In the rows, 128 means zero.
Each row is followed by its class.
106 96 127 130 152 187 69 129 141 146 124 101 76 134 146 82 140 120 135
 133 140 161 133 133 143 100 133 112 91 121 104 135 112 112 131 156 118
 122 141 142 94 164 156 133 159 139 131 134 126 144 => Gebog
143 121 132 150 113 104 143 141 151 110 116 120 139 132 131 155 137 102
 91 127 131 165 123 114 107 125 127 135 120 172 138 143 119 142 144 69
 123 134 136 91 133 140 114 135 113 152 113 106 143 113 => Gaka
134 124 140 125 123 75 134 101 131 122 113 136 112 116 133 134 129 113
 129 102 137 154 145 84 94 125 135 153 112 164 134 141 127 139 125 81
 133 155 142 79 121 153 141 139 134 147 131 106 143 98 => magig
116 71 113 126 80 158 95 103 108 142 119 152 120 139 92 89 111 106 94
 144 116 164 129 104 50 152 100 127 151 118 114 144 153 81 135 104 139
 127 147 115 159 126 137 130 152 106 150 126 125 116 => Gaka
113 129 149 105 104 117 150 131 160 117 120 135 106 131 121 137 142 123
 158 150 134 138 88 138 142 124 163 127 136 123 101 118 102 139 141 95
 129 153 133 78 148 143 142 125 144 138 145 133 116 124 => nizat
111 94 103 116 112 105 116 116 156 134 122 100 130 126 81 168 141 131
 125 76 178 132 120 161 61 125 121 141 139 166 146 139 140 140 129 94
 152 82 146 64 139 120 145 120 134 91 160 157 122 142 => magig
125 122 165 127 83 150 122 118 82 146 108 125 116 102 127 100 152 132
 179 130 82 118 170 109 108 129 134 112 135 131 170 151 144 107 129 151
 120 149 150 87 148 161 124 131 185 124 153 136 96 129 => Pobub
120 121 145 129 110 88 141 145 146 119 105 127 126 143 130 150 142 119
 108 127 156 144 161 109 90 134 134 131 142 153 127 117 116 131 153 100
 124 149 127 86 172 144 135 144 126 144 122 89 134 109 => ker
169 76 81 152 180 147 100 118 127 174 121 131 155 95 98 144 58 162 131
 117 155 89 145 119 174 148 128 156 154 126 121 148 123 91 136 76 159 66
 141 121 177 105 116 106 153 132 166 169 170 150 => Bavez
141 131 143 132 143 175 136 118 141 123 126 142 111 103 139 119 138 124
 142 73 117 143 166 154 137 129 165 143 95 180 164 118 118 137 123 122
 121 184 114 79 79 112 134 99 181 158 135 135 93 113 => nizat
109 114 142 136 110 104 133 140 143 96 117 129 121 130 161 129 130 90
 111 137 130 141 154 100 117 129 139 124 119 150 142 139 117 124 135 93
 131 138 144 100 119 137 121 162 127 143 120 122 112 122 => Gebog
135 144 121 138 120 102 127 137 155 141 108 120 143 123 100 123 122 110
 127 124 135 160 116 135 118 140 131 148 158 117 91 110 124 122 131 108
 150 111 111 152 160 139 110 149 116 145 119 114 168 130 => Tid
132 130 131 124 96 127 136 118 153 125 121 138 98 146 106 127 144 158
 124 143 125 154 106 133 167 132 154 150 161 133 126 101 96 136 149 97
 127 174 121 86 124 100 133 131 144 119 148 138 102 88 => Gaka
114 144 138 110 102 157 143 110 153 141 105 138 116 146 99 157 125 149
 150 148 139 141 105 125 160 143 166 155 160 119 81 98 111 144 127 109
 130 157 131 112 140 150 125 134 107 132 141 123 137 116 => nizat
109 110 99 127 151 138 115 139 140 121 105 123 103 131 128 93 163 117
 164 115 127 139 124 152 115 126 151 120 67 125 138 141 165 113 141 77
 118 125 119 168 115 151 124 153 163 117 145 126 141 165 => Bavez
136 135 122 140 120 117 125 134 150 142 112 125 138 125 110 123 135 118
 138 119 139 154 124 138 109 147 131 162 153 121 86 110 118 138 130 106
 153 117 119 138 157 136 118 143 116 139 120 117 161 125 => nizat
142 140 127 142 121 111 124 131 149 130 106 109 147 124 118 128 142 116
 127 115 140 154 116 138 115 136 130 149 140 111 92 124 129 126 128 99
 155 113 112 150 167 137 111 154 111 127 127 114 161 128 => Gaka
114 106 138 133 83 90 144 142 138 156 113 164 118 133 143 145 154 166
 158 126 142 172 120 128 52 125 131 129 168 105 110 164 146 114 119 99
 115 159 139 132 142 163 138 110 117 131 111 136 149 123 => Gaka
95 146 95 109 175 160 92 141 152 143 138 184 151 110 71 126 102 117 141
 104 99 147 69 183 173 140 128 140 150 99 103 116 130 71 130 159 143 58
 68 121 115 143 109 108 166 124 169 126 127 130 => Pobub
133 105 141 122 114 78 136 119 122 108 124 144 146 140 154 133 135 104
 128 102 143 153 151 92 76 131 126 130 123 184 127 140 110 130 127 91
 136 146 125 85 151 152 148 131 111 158 87 88 117 105 => Pobub
128 111 118 138 67 121 93 98 121 162 123 141 115 173 107 143 120 131 152
 131 98 117 127 128 82 137 111 105 191 140 139 154 136 122 134 163 138
 179 153 102 147 130 149 112 135 141 120 92 115 146 => Tid
124 139 135 131 95 125 143 126 149 130 122 118 119 135 119 146 124 152
 148 126 140 121 102 134 172 120 154 153 155 126 105 88 104 148 135 104
 131 122 134 105 126 144 123 127 112 126 141 121 89 114 => magig
118 126 137 126 109 92 131 135 128 104 128 148 160 149 160 139 112 105
 123 135 117 163 137 115 128 142 136 124 127 184 123 140 118 149 125 114
 140 127 127 103 132 130 125 136 125 144 120 99 143 99 => Pobub
120 142 121 137 110 158 154 134 136 138 119 142 94 123 140 110 140 148
 148 160 141 119 93 136 126 126 163 135 139 132 107 122 108 144 129 115
 116 136 143 93 160 121 139 126 151 141 159 151 154 130 => Bavez
128 129 138 137 153 221 141 144 152 141 143 117 79 109 141 124 175 146
 100 181 173 144 146 100 164 108 128 132 146 104 144 127 112 142 128 105
 119 128 93 110 83 111 154 140 80 129 161 150 116 140 => Bavez
120 115 143 129 83 99 148 140 139 100 133 131 107 143 161 131 123 111
 113 118 136 142 162 116 122 123 139 125 126 172 132 138 114 139 142 106
 129 138 145 84 132 140 123 130 133 152 127 107 93 100 => magig
111 142 138 137 140 140 118 93 156 102 108 172 109 134 122 155 81 167
 170 126 86 141 118 123 123 98 132 171 123 137 79 125 133 109 167 89 124
 106 159 191 108 74 155 121 111 150 134 152 155 137 => Bavez
118 118 135 152 48 125 114 118 95 169 114 131 134 147 141 116 151 118
 120 143 89 128 151 124 63 134 137 101 134 130 150 145 138 121 146 138
 128 145 149 116 138 113 131 122 162 140 118 119 113 102 => Gebog
126 159 147 152 130 225 92 118 146 120 129 104 104 148 126 92 180 155
 166 122 117 130 117 133 147 119 145 135 101 110 139 163 163 132 147 140
 137 188 154 172 67 147 160 143 180 124 190 91 81 137 => Gebog
128 100 137 178 150 154 40 98 147 135 101 121 133 85 76 137 69 163 119
 103 117 134 120 125 108 130 140 139 115 99 111 146 156 98 141 124 110
 82 152 154 158 113 150 131 152 132 143 133 180 139 => Pobub
136 123 161 149 91 171 139 148 106 134 121 150 101 120 156 105 141 94
 165 134 144 140 148 112 46 113 136 136 147 133 129 134 129 104 153 129
 123 123 142 61 112 135 135 131 135 156 107 100 94 129 => Gaka
118 146 147 140 119 142 157 132 146 122 93 123 121 140 139 132 126 131
 131 159 161 138 117 119 134 132 166 148 152 116 89 88 124 148 153 86
 128 128 115 94 143 123 151 136 140 129 180 117 137 132 => Bavez
108 102 153 140 62 145 179 143 111 140 138 151 86 172 157 127 132 130
 137 162 109 95 116 118 70 138 128 117 172 132 104 128 145 125 127 159
 141 137 132 106 153 150 145 94 146 139 134 118 87 155 => Bavez
121 132 130 118 119 128 144 141 111 142 133 130 84 118 133 144 122 111
 63 121 127 119 87 110 119 157 123 148 104 156 105 97 127 118 108 87 147
 123 140 157 84 80 153 125 103 129 111 170 102 144 => Tid
115 133 118 111 107 143 147 131 142 124 128 133 104 130 109 137 136 118
 166 150 131 141 82 138 147 115 174 128 144 111 110 110 122 167 127 110
 117 141 131 73 125 133 114 145 103 129 132 135 129 132 => Tid
129 101 140 154 122 75 124 145 127 116 126 143 155 140 173 129 118 119
 98 132 136 175 124 108 123 130 132 127 139 149 141 146 122 117 141 115
 128 126 139 95 124 140 137 134 156 156 103 99 144 104 => Gebog
131 113 136 123 106 177 140 173 160 111 122 147 101 147 119 93 140 150
 145 139 163 164 99 143 189 139 133 119 121 161 143 139 125 94 144 79
 142 158 116 135 131 158 116 115 165 148 126 142 87 121 => Bavez
128 138 132 123 123 120 147 128 158 125 113 129 117 121 128 157 128 136
 177 145 129 118 94 119 160 133 140 155 165 125 102 108 110 148 130 93
 148 159 141 115 143 128 134 132 108 122 142 137 133 125 => Pobub
142 106 140 144 117 74 124 142 124 106 128 122 135 128 145 134 120 136
 88 122 127 149 144 118 136 129 131 118 122 147 148 135 133 130 134 100
 109 138 134 93 138 135 135 134 139 142 127 101 129 119 => magig
142 142 132 142 127 117 126 127 148 143 111 104 140 118 116 121 121 127
 124 113 134 139 130 137 121 134 136 150 159 119 96 109 118 121 123 108
 143 119 115 142 161 141 124 147 123 130 115 118 154 136 => magig
125 104 143 125 105 96 143 133 129 105 110 149 139 126 141 116 136 111
 120 128 163 133 141 109 110 139 143 136 123 156 153 136 132 123 130 80
 129 144 136 70 134 139 128 147 114 149 128 114 116 109 => magig
107 121 143 139 107 97 156 135 135 90 102 140 132 132 164 126 101 94 103
 129 147 153 151 99 156 135 137 129 155 150 119 118 123 129 145 90 135
 127 133 100 125 127 109 151 126 137 105 112 129 118 => Tid
131 159 121 104 122 152 144 137 151 151 119 166 103 137 112 121 97 139
 158 130 166 205 112 73 68 144 133 227 102 165 77 109 138 111 101 127
 127 65 98 120 141 145 130 131 58 140 82 149 139 110 => Bavez
118 120 159 140 60 145 160 136 103 137 124 144 114 96 149 99 160 146 132
 142 136 132 157 111 123 128 135 137 157 115 151 115 138 108 114 134 131
 104 127 113 116 141 116 134 112 146 158 132 91 116 => magig
142 135 129 133 132 115 131 124 149 140 118 114 147 118 102 116 126 121
 125 107 136 151 129 132 125 137 135 151 153 123 96 121 122 121 128 105
 145 116 115 144 157 142 119 139 117 134 111 117 158 137 => magig
128 123 144 118 91 96 147 130 128 113 130 143 128 138 159 148 126 94 109
 116 149 162 138 103 104 139 137 145 113 177 121 120 122 161 129 104 133
 155 144 87 132 137 131 139 117 153 120 99 131 91 => nizat
114 146 141 148 121 155 148 142 137 113 122 112 79 147 156 74 190 138 83
 145 129 146 144 146 169 122 147 116 68 139 131 123 115 148 147 149 93
 154 191 155 99 90 122 117 135 134 121 147 129 142 => ker
154 176 139 132 133 116 164 120 107 126 149 129 155 86 135 130 185 173
 150 101 156 173 118 113 123 114 162 110 78 137 183 151 134 169 104 99
 113 139 100 183 76 118 128 126 124 151 160 124 133 117 => Gaka
132 145 131 140 121 121 130 134 145 138 101 110 149 130 122 133 130 125
 131 118 127 151 123 131 119 141 134 153 156 122 88 112 124 132 129 114
 145 116 105 138 167 149 122 143 116 130 113 120 151 124 => Pobub
119 138 129 118 113 139 149 135 136 121 122 132 131 135 128 138 159 129
 160 150 127 130 99 146 132 110 158 129 131 142 106 97 95 145 129 87 120
 145 127 76 168 124 127 137 98 131 148 112 122 124 => Gaka
123 148 148 155 118 117 139 135 164 141 131 126 94 135 111 144 130 146
 175 144 166 149 122 118 96 96 144 129 153 125 98 116 93 143 142 84 136
 125 142 100 145 121 130 118 100 131 138 118 126 145 => Gaka
140 163 126 116 130 159 162 121 145 138 141 123 94 123 121 133 170 157
 135 162 112 139 90 112 128 113 146 143 149 117 98 134 88 150 111 116
 115 153 143 90 133 146 148 125 106 143 148 136 135 137 => ker
114 119 136 135 101 77 161 132 145 110 121 144 141 122 156 146 115 96
 144 123 137 144 130 119 82 129 139 146 137 145 131 109 109 139 139 111
 122 121 148 106 154 142 116 136 134 145 110 113 126 104 => nizat
139 140 126 136 127 107 130 142 149 133 110 122 140 117 114 132 134 133
 135 116 123 151 126 131 100 138 126 151 160 132 101 118 120 126 135 103
 145 122 110 148 158 140 128 147 128 142 116 114 163 131 => ker
144 146 132 145 130 122 135 136 155 137 105 113 125 125 117 121 137 123
 126 126 141 155 135 125 100 145 132 158 149 109 87 118 126 134 133 109
 146 112 102 146 158 132 127 139 131 132 120 126 164 127 => Bavez
130 136 132 117 122 128 147 114 147 116 115 135 110 138 99 133 157 148
 123 131 124 150 123 145 143 108 147 127 153 126 108 110 103 139 145 78
 122 172 115 82 123 130 130 131 148 127 167 128 137 107 => Gaka
130 120 149 151 123 98 108 110 147 108 118 116 127 138 131 155 125 112
 121 118 120 146 144 113 103 110 120 122 133 158 137 124 111 129 149 81
 134 150 148 107 122 135 146 144 134 141 130 90 127 117 => Pobub
131 164 121 126 134 222 103 163 163 128 87 104 134 120 127 116 119 98
 155 125 130 120 133 147 210 127 128 150 112 105 131 116 158 78 163 101
 138 132 110 150 84 155 103 153 149 122 163 133 71 151 => Gebog
130 156 123 109 132 142 96 145 141 114 108 89 98 139 140 110 110 125 112
 143 127 149 123 135 242 126 118 78 116 127 138 125 120 93 172 96 122
 152 108 193 77 128 131 155 203 95 119 138 114 141 => Pobub
122 133 136 131 106 148 142 116 165 118 109 136 123 151 100 101 157 124
 114 155 125 128 98 142 104 138 147 142 149 123 102 122 119 127 145 125
 110 157 136 81 130 143 149 116 152 127 138 118 128 118 => Pobub
126 102 143 143 30 169 136 116 92 166 134 165 125 141 132 119 133 139
 129 140 112 157 121 111 114 118 105 96 161 127 158 156 167 94 124 138
 133 147 138 115 125 149 100 104 127 125 105 117 106 118 => Gaka
114 63 116 142 149 116 76 125 145 163 66 122 94 97 67 171 117 129 146
 105 103 123 148 109 193 152 120 158 151 103 135 163 171 98 169 63 149
 134 163 92 142 171 86 147 169 90 128 151 179 116 => Pobub
136 138 128 152 130 108 118 134 143 130 107 120 160 130 117 121 127 128
 120 113 132 149 125 128 113 135 122 152 159 112 89 121 122 115 137 107
 152 116 121 140 167 138 123 146 128 139 113 117 157 126 => Gebog
113 158 135 133 107 120 136 122 149 126 94 112 119 129 144 144 131 159
 146 160 133 140 99 110 159 114 154 141 146 100 78 106 97 142 148 76 121
 146 150 121 142 139 145 140 146 122 152 136 135 93 => Gebog
139 123 144 140 78 104 153 116 126 121 111 123 149 130 146 141 179 119
 113 127 152 136 141 107 133 128 115 118 104 161 148 140 122 154 137 93
 135 128 150 127 114 163 115 117 132 151 127 95 131 81 => Bavez
130 136 133 143 101 93 147 140 128 99 123 134 121 125 150 129 119 111
 124 111 148 160 151 111 121 122 145 131 141 161 141 126 111 138 138 99
 134 120 131 59 135 128 113 146 144 155 131 103 108 102 => Tid
80 116 110 148 164 152 63 133 137 143 78 150 106 119 70 126 79 160 159
 83 97 140 158 167 135 130 163 143 132 132 83 117 152 78 154 82 126 95
 110 116 170 115 114 149 174 117 137 128 169 147 => Tid
123 141 133 127 99 137 152 107 161 133 136 135 84 139 102 114 118 158
 117 146 149 123 86 131 156 108 158 143 144 102 114 103 111 125 129 108
 131 141 130 84 128 131 132 118 139 130 183 153 93 113 => magig
124 112 133 134 96 150 123 103 125 157 114 142 122 150 94 108 157 108
 138 183 120 128 133 111 91 135 127 115 142 99 106 120 130 112 140 133
 130 124 136 143 160 141 120 137 106 141 115 88 170 127 => Bavez
121 110 154 134 148 135 171 169 136 163 135 132 64 125 131 142 163 139
 107 126 171 105 129 121 172 131 131 142 115 155 126 85 139 155 130 64
 142 172 119 132 67 117 140 102 114 111 137 165 117 168 => Bavez
138 141 124 146 122 120 130 133 148 133 107 113 154 122 118 134 133 120
 117 112 132 156 126 136 110 136 123 148 154 114 92 120 129 122 134 105
 144 109 103 156 161 141 110 146 122 123 116 107 161 122 => Gaka
169 158 142 108 161 155 129 134 142 123 149 66 130 110 132 122 153 153
 141 137 157 134 107 128 209 86 136 86 90 140 149 145 89 132 140 129 104
 138 141 103 95 154 161 101 197 128 153 135 104 150 => Gebog
122 144 140 109 136 141 161 120 173 116 103 110 115 154 128 149 118 117
 164 168 147 142 107 110 129 120 162 163 142 144 102 97 91 149 137 110
 128 149 116 78 162 127 135 143 101 121 128 132 121 120 => Gaka
112 140 117 132 176 154 119 139 98 123 100 93 103 137 176 125 113 111 79
 107 141 147 134 140 150 123 162 109 100 165 120 116 106 144 131 77 113
 151 132 79 114 133 144 161 184 125 137 131 145 128 => magig
128 136 124 129 89 130 135 120 154 134 113 127 101 145 136 153 130 163
 130 157 129 144 112 144 163 123 167 126 160 123 111 96 103 139 128 100
 125 157 132 93 116 117 131 140 132 132 148 123 138 109 => ker
129 128 147 130 96 86 138 122 140 114 112 135 137 130 140 124 147 105
 149 127 127 167 148 103 115 120 127 143 124 165 153 143 110 140 127 117
 141 129 133 84 125 156 112 140 121 160 109 109 113 81 => Tid
122 113 140 119 104 91 150 132 120 96 126 143 119 143 172 133 124 101
 127 126 145 158 148 113 112 126 131 125 114 158 125 98 118 139 132 109
 129 129 129 107 130 123 133 135 130 142 130 107 114 109 => Bavez
127 99 117 136 76 134 138 86 115 154 114 132 113 132 122 131 160 156 123
 136 109 100 166 108 54 138 150 148 176 114 136 157 144 92 130 127 119
 118 152 87 149 134 152 146 133 127 159 123 129 140 => Pobub
133 103 137 131 153 101 102 110 107 147 138 180 152 90 97 147 72 176 141
 74 67 94 110 142 164 126 132 169 121 101 119 127 184 125 118 139 147
 100 83 154 119 82 125 99 120 123 126 173 135 119 => magig
140 154 132 115 110 136 145 115 138 125 120 123 115 137 100 123 123 142
 140 136 133 117 121 134 129 125 154 135 147 145 118 112 101 137 133 120
 124 145 127 89 146 120 134 132 128 142 134 134 123 128 => magig
138 141 127 151 119 112 120 136 155 141 104 129 141 121 115 126 126 129
 126 116 128 150 128 128 114 147 133 158 160 117 92 114 124 121 133 109
 148 124 116 150 166 136 117 146 113 146 114 105 161 128 => ker
132 138 119 133 128 109 126 129 156 138 104 117 153 127 119 132 124 111
 144 126 127 152 110 131 106 139 127 155 156 114 84 115 128 123 137 115
 148 107 107 163 160 147 126 144 116 131 111 114 168 126 => Pobub
132 86 119 178 122 132 94 108 170 122 103 132 164 121 78 157 107 147 117
 94 108 119 140 163 126 134 144 142 140 96 155 103 181 101 134 91 130 97
 76 124 125 142 113 125 144 129 188 92 113 146 => Bavez
131 120 142 124 137 99 134 141 121 111 125 163 155 144 151 120 145 103
 130 131 136 156 148 129 127 126 118 116 118 158 144 130 112 121 142 127
 140 135 136 105 119 116 123 118 115 170 113 96 129 115 => ker
117 173 119 120 107 140 149 126 158 128 110 137 98 145 108 128 146 142
 161 159 117 118 111 140 176 115 163 144 151 145 115 100 88 154 132 107
 117 158 117 65 113 138 112 143 123 138 142 125 118 107 => Tid
97 125 124 130 170 104 150 88 124 125 95 91 140 93 105 131 158 169 114
 81 139 153 84 101 77 132 125 178 110 115 114 118 151 125 121 123 125 44
 117 170 124 170 182 113 169 103 200 158 132 157 => Pobub
143 116 141 112 116 100 152 140 132 99 108 130 142 110 155 164 142 103
 117 111 141 156 138 110 157 141 137 129 113 163 143 128 122 141 139 101
 133 158 146 91 144 139 120 128 130 167 134 100 135 93 => ker
